Here is a tiny trained network, its code and every weight. The questions are about switching its units off for an input and a class, where a switched-off unit gives its printed mean instead of its output.

import numpy as np


def w(rows, s, z=0):
    codes = np.array(rows[::2]) - 128.0
    scale = np.full(codes.shape[1], s)
    scale[-1] = z or s
    return codes * scale


def f(y):
    return y / 2 * (1 + np.tanh(0.7978845608 * (y + 0.044715 * y**3)))


def log_softmax(a):
    a = a - a.max(-1, keepdims=True)
    return a - np.log(np.exp(a).sum(-1, keepdims=True))


def net(x, mask):
    res = np.array(x, float).reshape(1, 7) / 4 @ E
    y = f(res @ A[0][:, :-1].T + A[0][:, -1])
    res = res + np.where(mask, y, B[0][:, -1]) @ B[0][:, :-1]
    return log_softmax(res[-1] @ U[:, :-1].T + U[:, -1])


A, B = {}, {}
E = w([
[131,140,134,126,127,129,122,134],'x0',
[114,129,146,123,105,133,124,132],'x1',
[130,133,126,124,131,122,130,129],'x2',
[84,142,150,68,181,120,56,17],'x3',
[137,149,127,136,136,124,129,126],'x4',
[149,124,7,175,42,97,40,136],'x5',
[176,164,55,93,80,203,180,114],'x6',
],0.013)
A[0] = w([
[105,124,137,119,135,168,212,136,19],'neuron 0',
[179,155,35,166,2,175,137,167,69],'neuron 1',
[149,155,131,103,121,109,116,139,92],'neuron 2',
[95,145,92,223,83,107,37,86,151],'neuron 3',
[137,151,134,170,143,118,103,151,117],'neuron 4',
[151,198,82,17,104,248,139,85,92],'neuron 5',
[112,110,150,197,126,121,188,249,144],'neuron 6',
[80,126,72,128,85,63,47,127,1],'neuron 7',
[126,103,91,122,101,119,158,127,95],'neuron 8',
[114,108,150,177,117,112,185,186,41],'neuron 9',
],0.0093,0.009)
B[0] = w([
[160,179,65,139,18,216,131,154,150],'neuron 0',
[45,211,213,243,154,201,74,13,251],'neuron 1',
[179,86,117,124,146,154,107,69,122],'neuron 2',
[184,86,42,135,117,124,192,198,231],'neuron 3',
[125,88,120,184,121,108,127,170,140],'neuron 4',
[191,2,88,92,103,61,187,190,209],'neuron 5',
[200,98,43,52,124,117,185,175,217],'neuron 6',
[135,23,217,14,131,64,202,213,179],'neuron 7',
[144,107,135,160,148,111,61,87,141],'neuron 8',
[141,123,140,72,171,78,157,145,155],'neuron 9',
],0.0079,0.015)
U = w([
[171,90,139,53,122,96,155,162,252],'0',
[216,111,63,140,5,135,137,167,92],'1',
[2,180,211,161,177,162,58,10,25],'2',
],0.0093,0.0025)

Each question gives the input, the list of numbers given to net, and the class t.
The units are the neurons (one row each of A and B). Each row of codes is followed by its name. A weight is (code - 128) times the scale printed after its matrix; where a second scale follows, it is the last column's (A, B and U).
mask holds one flag per neuron, in row order. A switched-off neuron (its flag False) gives its mean, the last column of its row in B, instead of its output. The means were averaged over made-up inputs and are rounded, as every weight is.
A unit's drop is (log p(t) with every unit on - log p(t) with that unit switched off) / (log p(t) with every unit on - log p(t) with every unit switched off).
The circuit of an input: a set's keep is (log p(t) with only the set's units on - log p(t) with every unit switched off) / (log p(t) with every unit on - log p(t) with every unit switched off). Starting from all 10 units, units are removed one at a time, each time the one whose removal leaves the highest keep (on an exact tie, the one counted first), for as long as the keep stays at least 0.8.
units of the circuit, in order: the units of the circuit, biggest drop first
k most important neurons: the k neurons with the biggest drops, biggest first
drop of u: that unit's drop, to one decimal
input [7,-8,-3,5,2,-4,0], class 2: 2 most important neurons : (neuron 3; neuron 6)
input [6,4,-3,8,8,4,-5], class 0: units of the circuit, in order : (neuron 7)
input [1,-5,-5,-7,7,7,1], class 2: 2 most important neurons : (neuron 1; neuron 5)
input [8,2,4,0,-8,6,7], class 2: 2 most important neurons : (neuron 1; neuron 6)
input [-7,1,-5,6,-1,1,-5], class 0: 2 most important neurons : (neuron 1; neuron 3)
input [-4,-4,6,-1,2,-7,4], class 1: 3 most important neurons : (neuron 0; neuron 7; neuron 9)
input [-8,-5,-4,5,-2,8,0], class 0: 2 most important neurons : (neuron 7; neuron 0)
input [1,8,-4,-6,-3,-8,5], class 1: 2 most important neurons : (neuron 0; neuron 7)
input [-8,-2,1,-6,-3,-8,2], class 1: 3 most important neurons : (neuron 0; neuron 7; neuron 6)
input [-1,-3,2,-2,-5,4,1], class 2: units of the circuit, in order : (neuron 1; neuron 5)
input [-5,3,-7,1,-2,0,-4], class 2: 3 most important neurons : (neuron 5; neuron 6; neuron 7)
input [-3,-6,-8,-5,3,-7,1], class 1: 3 most important neurons : (neuron 0; neuron 7; neuron 6)
input [-4,-8,4,3,0,-2,-8], class 2: 2 most important neurons : (neuron 6; neuron 5)
input [6,2,-8,-1,2,5,8], class 2: units of the circuit, in order : (neuron 1)
input [3,-5,-7,6,5,6,-8], class 0: drop of neuron 7 : 1.2
input [-2,5,-7,-7,-4,-8,2], class 1: drop of neuron 4 : 0.0
input [7,-1,-8,-2,-1,7,3], class 2: drop of neuron 1 : 1.1
input [4,-3,-3,1,-6,6,-6], class 0: drop of neuron 7 : 2.2
